fttr: [-361  202  385  -90  149 -166  281  330 -191  472 -359  198 -447  119
  398  390 -204  -41   46  -67 -483  245]
hbgq: [ 237   62   20  -12  130 -323    7  -58   33 -178  352 -171  104   32
 -122    9  148  -60  -42 -156   52   90]
fttr: [  -2   34 -191  -96  -30   60  -99   63  106 -130   52   98  142  -51
 -149  -92  199   65  237   -6  503   21]
fttr: [-162  225  108 -204  506 -476  670  450  301   69   21  398 -246   98
  233  230  -33 -215  286 -271 -753   39]
hbgq: [  70 -139  226  159  -60   57 -358 -126 -262   64  -81 -311  -29  -62
   60  101  -42  -34 -342  101  135  -18]
phjt: [-392  -40  179  -90  158 -224  539   -6  277  103 -310  549 -441  -40
  140  159  158   36  246   72 -511 -196]
tpqc: [-514   16  386 -222  360 -358  125   79 -134  224 -199  725 -606  143
  633  118  275 -255 -185   65  272 -223]
phjt: [ -87  -49  417 -144  201 -494 -513  456  -12  379 -274  134 -226   87
  448   14   26 -108  158 -483  148   86]
fttr: [ 287  -37 -213  134 -430   67 -282 -237  -21 -334  267 -353  237  -41
 -163 -206   66  178  -51   39  363 -100]
hbgq: [ -19  -42 -229   81  -97  146  -45 -168  -11  -62  181   59   64   45
 -320  -35   24 -236   -2   -6  359 -124]
tpqc: [ 102   98  -64 -160  125  -18  127   19   20 -201  172  -95  233 -139
  -77  -59   69  -50  -18  210  -24  100]
phjt: [   0  -28    2   98 -205    4  -27  -51  -15   12  135 -271  107   51
 -322   69  -63  118   27 -221  120   98]
tpqc: [  37  218  204  -86  119 -454   65  324 -111   62  265 -196  -40  136
  137  193 -131 -222  -39 -340 -155  192]
tpqc: [-120  104 -110  -62  251   56  233  188  101  -61  -83  304 -111  -10
   98  142  142  -48  155   83  113  -42]
hbgq: [-239   13  184   70    5  168 -322  380 -271  392 -343  -51 -168   50
  171  290 -243 -196  -27 -130  243   92]
qlgf: [-208 -172  -31   50   77  271  212 -321   -9 -228   17  161  -36  -82
  -91   10  238  104 -300  350  327 -277]
fttr: [-129 -153   10    0 -314  297 -310 -344 -146  -38 -215   78  -31 -111
   46 -182  238  317 -103  367  615  -95]
tpqc: [ 221 -113  -47  -27  -30   54 -221  -47   34 -182  134 -259  324  -93
  -32 -262  -35   75 -152   26   33  -42]
hbgq: [ 122  -52 -161  -28  -45 -236 -109 -179  149 -263  362  124   72  103
  -98 -251  279  -10   31 -199  479 -183]
hbgq: [-138   30   25  -59  278 -135  277  122  115    0   61  173  -69    4
 -111  167   63 -207   74  -82  -85  -28]
phjt: [ 283   24  -90  -30  105   83 -145 -359 -218 -193  381 -199  271    4
 -154 -169  165  -24 -360  225  393  149]
tpqc: [-223   49  262    2   47 -264 -182    1 -354  298  120  161 -347  285
  260  129  -56 -390 -318 -226  349  -30]
tpqc: [  68   76  -62  -51  116 -289  -25  -35  -63 -153  439   61   11  130
  -21  -46   94 -404 -158 -140  320 -114]
fttr: [-334  109  128    9 -207  -69 -152  191 -323  380  -27  136 -309  261
  213  142 -296 -407 -105 -238  225  -35]
fttr: [ -49  -27  -55  -29   17    6  145 -142   43  -27   12  247 -103   51
  148 -144   -3  -70  -84  109 -174 -175]
qlgf: [ 123  149 -361  249 -706  281 -310 -252 -333  208  190 -314   65   90
 -554   58 -415 -529  125   26  168  112]
tpqc: [-248  186  211   69    4   64 -309  146 -561  689 -219  152 -427  304
  232  335 -287 -451 -141 -140  268  290]
fttr: [-104  -40  232   24 -128   88    2 -337 -271  115  -99  -61 -146   -3
  102   31   33  193 -313  282  -13   86]
fttr: [ 148   52 -216  163 -447  493 -690 -292 -571  284   65 -207   97  201
  -72 -170 -240 -175 -282  111  754  192]
tpqc: [-277  -64 -216   94 -249  415 -124  -75  -75  216 -349  426 -259   39
   83  -42 -116 -226  106  215  225 -270]
tpqc: [ 101   72 -304   45  113  279  314  121  307 -158 -200  102   91 -153
 -167  100   88  258  409  163 -252   57]
tpqc: [-427 -162  234 -119  244 -242  441  -20  449  -42 -464  658 -455 -139
  175  133  545  453  384   78  -90 -237]
hbgq: [-149  -58   -3  -76  235   56  -51   57  -29  126    9  251  -20  102
   31  -57   21 -186  -94  -96  279  -53]
hbgq: [  87  137   62 -103 -113 -319 -690   41 -410  200  201  110 -154  196
  362 -161  -10 -608 -163 -116  688    0]
hbgq: [ 400   57 -135   89 -211  208   51 -223   -8 -206   63 -503  332 -211
 -239  -61 -107  277   -4  323 -466  227]
phjt: [ -31  -12  119   66 -142 -264  461 -492   60 -305  347 -106 -100   34
 -254   89  327  388 -157   51  -27  -24]
qlgf: [ 266  114 -189   20  -84   38 -176  100   42 -107  -16 -164  149 -147
 -106   18   17  -65  266  111   21  119]
phjt: [ 281  450   17 -164  480 -384  122  535  -78  147  154  -27  -18  114
  253  266 -117 -349  216 -215 -372  471]
qlgf: [ 269 -123   20  185 -400   87 -417 -462 -316 -380  331 -471  150    2
  118 -219  126  252 -590  226  569 -186]
fttr: [ -75 -126   56 -219  340 -208  426   21  503 -363  -67  264   83 -243
   -3 -112  438  399  230  116 -198 -151]
phjt: [ 140   28  -78  -19   35  -82  100  130  199 -126    3  -83  116 -115
  -64   -9  -29    1  202  -16 -331   -2]
qlgf: [ 299  -42 -155   26 -179  -57 -168 -446   14 -214  254  -78  142  -28
 -192 -271  222   91  -31  136  208   -2]
hbgq: [-295 -249   75  -96  146 -133   29  -52  247 -166 -120  481 -190  -75
  183 -147  334  -31  -10   54  314 -485]
qlgf: [   7   37 -164 -153  225   70   20  458  341   95 -326  236  115 -136
   23  -50  -52  -20  536  -93 -259   71]
phjt: [ 220   -5   87 -105   66 -415 -120   57  174 -196  163  -96   99  -60
   81 -142  198   97  110 -163  -18    8]
phjt: [ 377  -17 -214  123 -305  -29 -682  -21 -126  -42  307 -402  309   52
 -293 -184  -92 -262   45 -280  564   62]
qlgf: [-175  -35  134  -12  -19  -47 -150   73 -105  165 -129  124 -174   51
  160   47  -20 -121  -48  -55  173  -69]
tpqc: [ 177   13  -86   63 -102  335 -405 -165 -277  319 -163 -128  106  -14
 -150  -65 -182 -145  -23  177   75  287]
qlgf: [ 147   17   80  120   34  177 -366  282 -219  395 -250 -285   52   21
   78  123 -450 -252  -39 -126 -338  223]
fttr: [-190   94  118  -52 -183 -170    3 -201 -264   55  203   98 -206  160
   81   25   78 -118 -206   18  377   -6]
phjt: [-218 -146   98 -161  147  -90  -76  165  197   55 -289  432 -150  -41
  358 -189  123   23  112  -21   43 -258]
phjt: [ -59  -77   22   29   39   53  246  -21  165  -76 -100  -11   12 -106
 -100   60    9  149   54   72 -314  -67]
qlgf: [  86  118  204  -59  245   14 -117  158 -280  356  -91  -82  -27  154
  324   33 -254  -36 -232  -79 -281  339]
qlgf: [  90   44  144 -120   92 -281  -47 -127 -121  -24  225   70  -55  154
  337 -208   71   13 -282  -51   11   11]
qlgf: [  59 -279  -77  208  -94  503  -65 -404  -96 -140   33 -250  226  -41
 -203 -150  -58  257 -464  228  118 -159]
phjt: [-283  162  -34   89  -62   18  676 -417 -110   48  128  300 -394  147
 -222  317  101  -64  -59  229 -173   15]
qlgf: [-363  197  355  -50 -253 -175 -376  106 -613  726 -117  152 -476  399
  377  163 -310 -361 -183 -285  345  269]
hbgq: [-146  -65  118 -172  -67    8   90  -89   65 -190  -10   23   96  -69
  124 -182  245  521  -79  118  273   -8]
fttr: [ 302   77 -261  171 -267   31   32 -277  -26 -284  326 -273  130  -26
 -275  -15   -7  -88  -29  129  -30  -47]
fttr: [ -67  -48  -17  -51  278  236  121  367  210  209 -411  122   68  -99
   67   42 -211   63  240  -34 -515   77]
hbgq: [  19   29 -158   18  -28  -22  456 -123  257 -325  229 -107  158 -108
 -444   97  164  193  176   38 -115   -1]
hbgq: [ 207 -226 -290   68    0  425  -37   75  432 -260 -376  -39  310 -352
 -100 -219    7  321  308  268 -357 -209]
qlgf: [  91  -99 -313  155  -97  537  167  -77   89  -64   22 -231  343  -50
 -393  -81 -322   54  -53   81 -314  -30]
tpqc: [-141  -13  123  -51  -73   38    2 -262 -301   20  144   37  -78   71
  166  -93  -54 -176 -459  239  131 -102]
phjt: [-110  -95    5 -148  174 -200    4  199  297    0  -18  245   45   12
  -36 -134  132   18  254 -303  111  -89]
[ 114  -23    5   33   91   20 -163   -2  -77   27   34  -98   68  -19
  -30    5  -35 -152  -94   12   42   33]  hbgq
[ 179   29 -363  195 -519  362  122 -364  -57 -254  240 -357  249  -87
 -439  -82 -215  -27  -58  295 -155  -80]  fttr
[-153  -60  -38   51 -234  -40  110 -128   65 -281  136    0  -52  -39
  -93   27  181  102  -32   53  340 -266]  qlgf
[ 122 -172   51 -219  384 -382   52  -90  384 -371  177  255  128 -111
  103 -326  486  176   25  -37  130 -211]  phjt
[-119  -33   83   70  -84  409 -303   30 -363  357 -329  -77  -52  -25
  122   80 -313 -204 -223  240   24   85]  hbgq
[-137   59  266  -14  149 -342  150  145   12  312  -82   72 -252  101
  -27  263  -66 -132  146 -302 -355  173]  qlgf
[ 492  -42  -61  122  121   58 -198  321  152 -281   70 -669  479 -207
  -91   17 -161  190    6 -121 -331  115]  phjt
[-225 -113   24  -86 -186  -35   40 -312  -80 -107  261  122    9   81
  -65 -230   78  -70 -288   48  367 -236]  fttr
[ -35  141   60  -23  147 -172 -450  542 -234  290   74  -27  -55  228
  208  153 -213 -494    5 -484  486  106]  tpqc
[  40  -91 -226   69 -261  471 -157 -117    4   28 -231  -63  174 -143
 -165 -154 -145   86   95  271  -16  -26]  tpqc
[ 148  -56   93  -32   -1 -280 -297  133  -58 -107  314 -231  160  100
  172 -194 -113 -189 -263 -306  133 -128]  tpqc
[ -47  342  157 -216  286 -262 -262  653 -247  523 -150  177 -182  221
  460  168 -252 -407  207 -352   17  409]  phjt
[-151  156   79  -81  214 -180  245  296  -10  -57  119   65  -93   75
  135  228   44  -78  -10 -135   99   26]  tpqc
[-250  -22  132   -1   20  -15  -92  137  -88  246 -254  299 -317  112
  336   64  -54 -112  -20  -69   80 -126]  tpqc
[-162  171  141  -28 -224 -153  100 -299 -406  -40  352    0 -221  236
  188   49   94    8 -423   92  444   31]  qlgf
[-327 -305  102   19   66  -41  270 -331  229 -165    4  314 -150  -23
 -154  -60  322  179 -130   22  195 -390]  qlgf
[-106  -91  530 -235  278 -573  154  -24  100 -184  159 -101   -3  -41
  176   -4  433  519 -200 -175  119  107]  fttr
[  34  119 -176  103 -303  275  101 -121 -159   19   87 -239  107    6
 -268   80 -230  -36  -11  144  -95  134]  phjt
[-105  -70   33   11  -57  303 -191 -186 -247  236 -148   59  -23   43
   17  -75  -89  -26 -210  176  199   68]  fttr

nzdg: [-241  -34 -146  134 -253  -55  167  165  -34  234  154   62   39 -340
   27   11  -65 -116  254 -527  255 -188]
ldhr: [-198   70  275 -122  116   77 -158  -45  -62   62   37  123  131  164
  127 -154  184   84   97  281   31  122]
tqmr: [ -71 -154   36  226  341   68  -28 -150 -152   -5  185   54   21  409
   -4  -12   -1  186    4  378 -313 -172]
tqmr: [ -87  120  144  -75   24  152 -104  189  204  108  -31  124  243   96
  107 -124  271  -62   34  -46  124  278]
tqmr: [ 141    3   49   30 -223 -101    3   51   94   41  -50  -78   31 -295
  104   93  227  108   44 -345  158 -126]
ldhr: [-125  171 -151 -196 -165  207  -10  164  -41   60 -223  -63  262 -157
   57   21  155 -134    4 -307   78   97]
ldhr: [  27   38  135   32   -7  201   52  133   11   44   30  124  115 -244
  136    5   65    7   43  -76  118   72]
tqmr: [  -6   82  254 -235   12  267 -127  201  185  344 -298  334   97  140
  -42 -134  -12  125 -227  -72  138  343]
tqmr: [ 176  -46  383 -108  -89 -133 -303    3  342 -118  133  -41 -289  126
 -303    2  191   48  242 -184  253  119]
tqmr: [  89  -71  129  191   78   69   91   93   18   30  141   97   34   -1
  123  -49  -13   97 -110   53   -7  -56]
nzdg: [-252   29 -346 -532 -422  372   51  -14  126  508 -590  269  372  -15
  167 -235  -78 -479 -246 -391  172  536]
tqmr: [ -26  -59    8  147   -8 -185   22  -51   41 -121  239 -104 -101  -75
   26   47   77  -77  240   -8   35  -94]
rgzm: [ 135   66 -156  -61 -283 -114  193   52  -29   68 -109   32  214  -24
  209 -359 -204  -44 -609  -22  152  -39]
ldhr: [  52   46   41  157  -15  -38  107  159  -66 -136  160 -113   20 -167
  102   22   28   32  -28  -61   33 -156]
zpmp: [ 224   73  487 -102  -70   20 -306  157  363   20   23  102    4   69
 -122  -90  364  231   53 -195  319  158]
zpmp: [ 264  -39 -127   50 -381 -260    4 -101  220  -63   51 -131   78 -274
   44  -37  235  -40   29 -406  274 -149]
nzdg: [ -35  -32  241   25  471  -92 -418 -358 -102  -45    6   30 -219  311
 -386  307  245  540  486  410 -278 -194]
nzdg: [-103  -27 -181   -4  -43 -152  -42 -142   47  188 -126   30   -9  -84
  -56  145   95   47  233 -149  -13  -54]
rgzm: [ -42  296  185  -47  131   72 -174  354   98 -212   41 -169  188  137
  -20  -18  357   38   31    4   36  128]
nzdg: [  34  112 -288  -98 -228 -100  162   25 -138 -240  -43 -261   26 -215
   50  -40 -165 -265 -174  -89   38  -59]
zpmp: [-113   60 -215  191   -8 -281    3 -159 -140   42   12 -142  146 -342
  135  264  361  232  392 -121  -57 -376]
nzdg: [-144 -215  -47    7  -29  -91   18 -219  -19  184   58  109 -113  245
   -9 -114 -162  -69   13   78  -54  -23]
tqmr: [ 353  -63  101  253  -74 -361 -246 -216   65 -261  282 -253  -38    5
 -241  102  426  466  220 -204  100 -570]
ldhr: [  10  138  468 -123   62   57 -289  159  260  -74  113   69   18   85
  -59  -84  352   63  229   22  242  263]
zpmp: [ -31   80   99 -312  -84   59  -26  133  106   59 -291   11 -216  -70
  -59   66 -165 -173  -77  -65   54  354]
rgzm: [ 129  -99 -133   27 -225 -180   63 -198  -18  -95   36 -131 -144 -344
  -14  138  -15  -62  173 -211   92 -179]
ldhr: [  -5 -319  304  459  414 -277  124  -93   18  -28  556  190 -503  373
  -83  -82 -440  130   37  570 -172 -131]
zpmp: [ 246  266  504 -110   -6  -38 -300  349  504  -13  -95   46  154    4
   68  -62  590  221  -26 -121  303  343]
tqmr: [ 211 -147  306  193  203   53 -119   58  112 -186  274  -23 -333  141
 -305  155  -32  167  174   -3  -37  -97]
ldhr: [ -74   56 -153  -92  -39  166  -91  121   92  194 -276   -4   88  -70
 -142  243  188   27  176 -415  -28   57]
nzdg: [ 153 -126  -37  393  -85 -390  131  -40  -92 -102  310 -187 -172 -229
    2  130    8  267   90 -191   28 -566]
nzdg: [-194 -149 -266   26  277   83   64 -332 -302  162 -132  143 -106  150
 -111  155 -329   69   79  351 -372  -96]
rgzm: [  28  -10 -114 -133 -224   89  145   67  -48 -167   72  -79  -30   13
  -22 -238 -334 -378 -270  -67  124  106]
ldhr: [  26 -323  -27  285  195 -249 -133 -563 -166 -132  374  -49 -249  191
 -240  142   27  247  454  257 -196 -470]
tqmr: [-157  113 -454 -105 -135   -9  140 -123 -231 -227 -101 -331  307  -93
  294  -12  136 -362  -47   75 -178  -18]
tqmr: [-329 -276 -135  252  292 -354   84 -377 -251   79  278   43 -479  155
 -188  189 -404   38  432  378 -292 -280]
ldhr: [   1   46  217   -9  -67 -174  -47   57   70 -197  277  -72  -61  111
   16 -248    4  -98  -28  125  190   35]
zpmp: [  10  -82  157  240  311 -225   30 -213   11 -348  423  -61 -233  -10
  111   56    2 -117  336  600 -129   49]
ldhr: [   7  122  -82 -362 -257  212 -108  101  240  201 -383  112  166 -103
  -68  -37  105 -197  -44 -382  220  376]
zpmp: [ 123  -12  134   59   -6  101  -59   94   32 -157  203  -29   14  127
 -136 -119    2   22  -61  -65   97  -71]
rgzm: [-304  178 -113  -84 -124  -14  126  134 -109  118  -49   14  302 -163
  336 -164   83 -183  -31   -6  102   92]
rgzm: [-188  240  -42  192  277  310   28  322 -348  -85  -75 -244  420 -169
  289  340  508  286  141  -55 -331 -281]
zpmp: [ -24 -137   78  -30  -50 -105  318  -93 -107 -171  301  117 -219  165
  232 -508 -701 -457 -481  601   61  237]
ldhr: [-177  123  334 -181   95  384 -156  448  394  203  -27  304   -6   97
 -167  -49   54 -239  221 -224  257  612]
nzdg: [-245  -87  101 -104  516  189 -447 -351  -44  327 -279  252 -102  425
 -415  388  249  461  566  254 -375   34]
rgzm: [-208 -320  167 -121  218  377  -25 -118   38  355   75  532 -198  734
 -269 -386 -638 -185 -240  348  -73  366]
zpmp: [ -34  -27  141  -50  -99  -49   58    1   -5  152   43  182   80  147
  165 -354 -154   13 -326  151  141   55]
zpmp: [-239  151 -222  -60  212  216  345  178 -366    1 -176   70   -8 -166
  184   26 -557 -229 -290  400 -254  180]
rgzm: [ -34   18 -210   35 -100  -81  221   60  -15  -89  -10 -131  -62 -302
  169  107 -115 -290   29  -65  -22   68]
tqmr: [ -26  -63 -111  -11   -5 -141   26 -198 -124  -76   40  -70  -92   89
  -36  -43 -149  -35  -35  170  -85 -105]
nzdg: [-108  329 -314 -335 -155  495   11  301 -210  -21 -445 -126  322 -382
 -109  207   42 -157  -10 -476   29  104]
zpmp: [ -25  -69  261  295  520  264 -224   -7   15   47  248  205  232  544
  -75  -31  325  395  126  358 -244  -93]
rgzm: [-172  -14 -264   51   54   58  169   -3 -186  124 -127  -11   86  -48
  139   97 -108  -59  -51   27 -207  -61]
nzdg: [-359  -90  331  132  648  278 -296 -105 -105  279  124  396 -153  320
 -341  268   58  404  655  357 -244   15]
rgzm: [-191  -18  -87 -201  133  105   13    3   21   59  -70  143 -134  462
 -189 -222 -455 -311 -221  307 -106  362]
rgzm: [ 198   11 -524  -47 -395 -339  433 -124 -118   96 -293  -42  104 -252
  319 -261 -485 -165 -782   29   26 -102]
ldhr: [ 218  272  -55 -250 -444   46   10  164   26   15 -398 -153  407 -523
  317   -9  401   84 -275 -453  266  -13]
rgzm: [  91   -3  377  -44   91  -35   11  147  371  -69  169  206 -253   33
   54 -174 -168 -269  -20  293  199  531]
zpmp: [-229  -50  100   92  348  135  -33   -4 -123  131   82  158  129  545
   86 -175  -33  114 -150  453 -270   39]
nzdg: [  48 -100   84   15   -1  120   27  147  176   33   12    2   -6  278
   76  -96   12 -142 -210  -44  -56  183]
[ 222 -190   69  114 -226 -275  309 -144  -27 -272  367  -55 -202  -57
  286 -393 -434 -308 -422  325  145  -26]  tqmr
[ 324 -175   12   90 -125 -330  -48 -316  -91 -329  204 -264 -323   28
 -221   28 -119  156  -46   35  -10 -409]  tqmr
[-146  203   40 -102 -294   80  -75  289   29 -131  150 -186  241 -216
   12  -94  314 -195  227 -494  344  -26]  ldhr
[ 163   33 -116  -54 -232   -2  162  135   69 -170   36 -104   18  -62
   44 -198 -213 -290 -344 -116  142   93]  zpmp
[  63   90 -265   45  -26   53  334  172  -79 -207   -6 -113   52 -185
  215  -65 -317 -361 -345  145  -84  142]  nzdg
[-169   43    7  -98  -88 -183  112  -53   89   84    3  116  -61 -240
  234  -94 -100 -280  120  167  153  287]  rgzm
[ 131  311  -33 -236 -464   53 -120  311  166 -243  -83 -315  294 -402
   -9  -18  452 -182   76 -678  421   39]  ldhr
[ 205   67   63  -36 -243  -92  -81   51  134  -28  -63  -98  100 -218
   28   18  285  129  -13 -337  212 -103]  tqmr
[-190 -181   65   96  340  295  125   75   15  214   26  286 -155  274
   20   34 -327 -151  -10  289 -254  294]  rgzm
[-574   35   85 -359   95  645 -191  -38  -76  443 -170  467  354  116
   12 -121  114 -234  432  -16   96  464]  ldhr
[ -27   56  -81 -222 -291 -100  143  -74  -60    6  -36   73   79  -70
  165 -395 -310 -270 -361  121  231  144]  rgzm
[ 391  227  290  145 -178  -27  -86  338  123 -580  266 -469   83 -555
  101  231  617   88  241 -416  260 -210]  rgzm
[ 227  -72  376  243  277  178 -232  177  158   76  106  136 -132  115
 -346  255  214  532  201 -207  -17 -190]  tqmr
[ -38  428 -126  148   92  133  168  582 -189 -251   61 -233  480  -57
  206 -130  130   40 -399  -14  -29 -129]  zpmp
[ 323 -240  -62  367 -138 -407   94 -250   -7 -238  387 -193 -262 -187
 -101   80  -55  157  107 -125   63 -523]  ldhr
[-107  -25   74  176   96 -147  120  -38 -252 -120  269  -71    0   69
  199 -137  -92   70  -88  325  -89 -236]  ldhr
[ 257    1 -157  160 -270 -187  289   89  -42 -399  233 -307 -199 -583
   68  115 -198 -269    7 -241  160 -188]  tqmr
[-295  -83  -28 -154  109  288   99   22 -103  -28   86  105 -162  197
  -68 -109 -431 -479   54  225  -87  347]  rgzm
[  77  -68   16  -83 -208  205    4   38   99  351 -249  206  222  -67
  129  -69  120  114 -197 -340  122   39]  nzdg
[ -23 -156  -15    1 -159 -153  -57 -185   42  107   73    4    3  216
   -3 -160   50   17  -32  -87   58 -125]  zpmp
[  -7  -12  300 -120   78  264 -104  120  178  157  -64  219  188  369
  165 -265  135  -11 -258  167   24  342]  tqmr
[-196  154  -54   35  -16 -217 -264  -45  179  -32  124 -140  273   30
   -6   52  653   25  539 -174  120  -46]  tqmr
[-218  117 -330 -348 -239  105   67  -59  -17  163 -320   75  184 -151
   68 -108 -133 -389  -39 -119  108  311]  nzdg
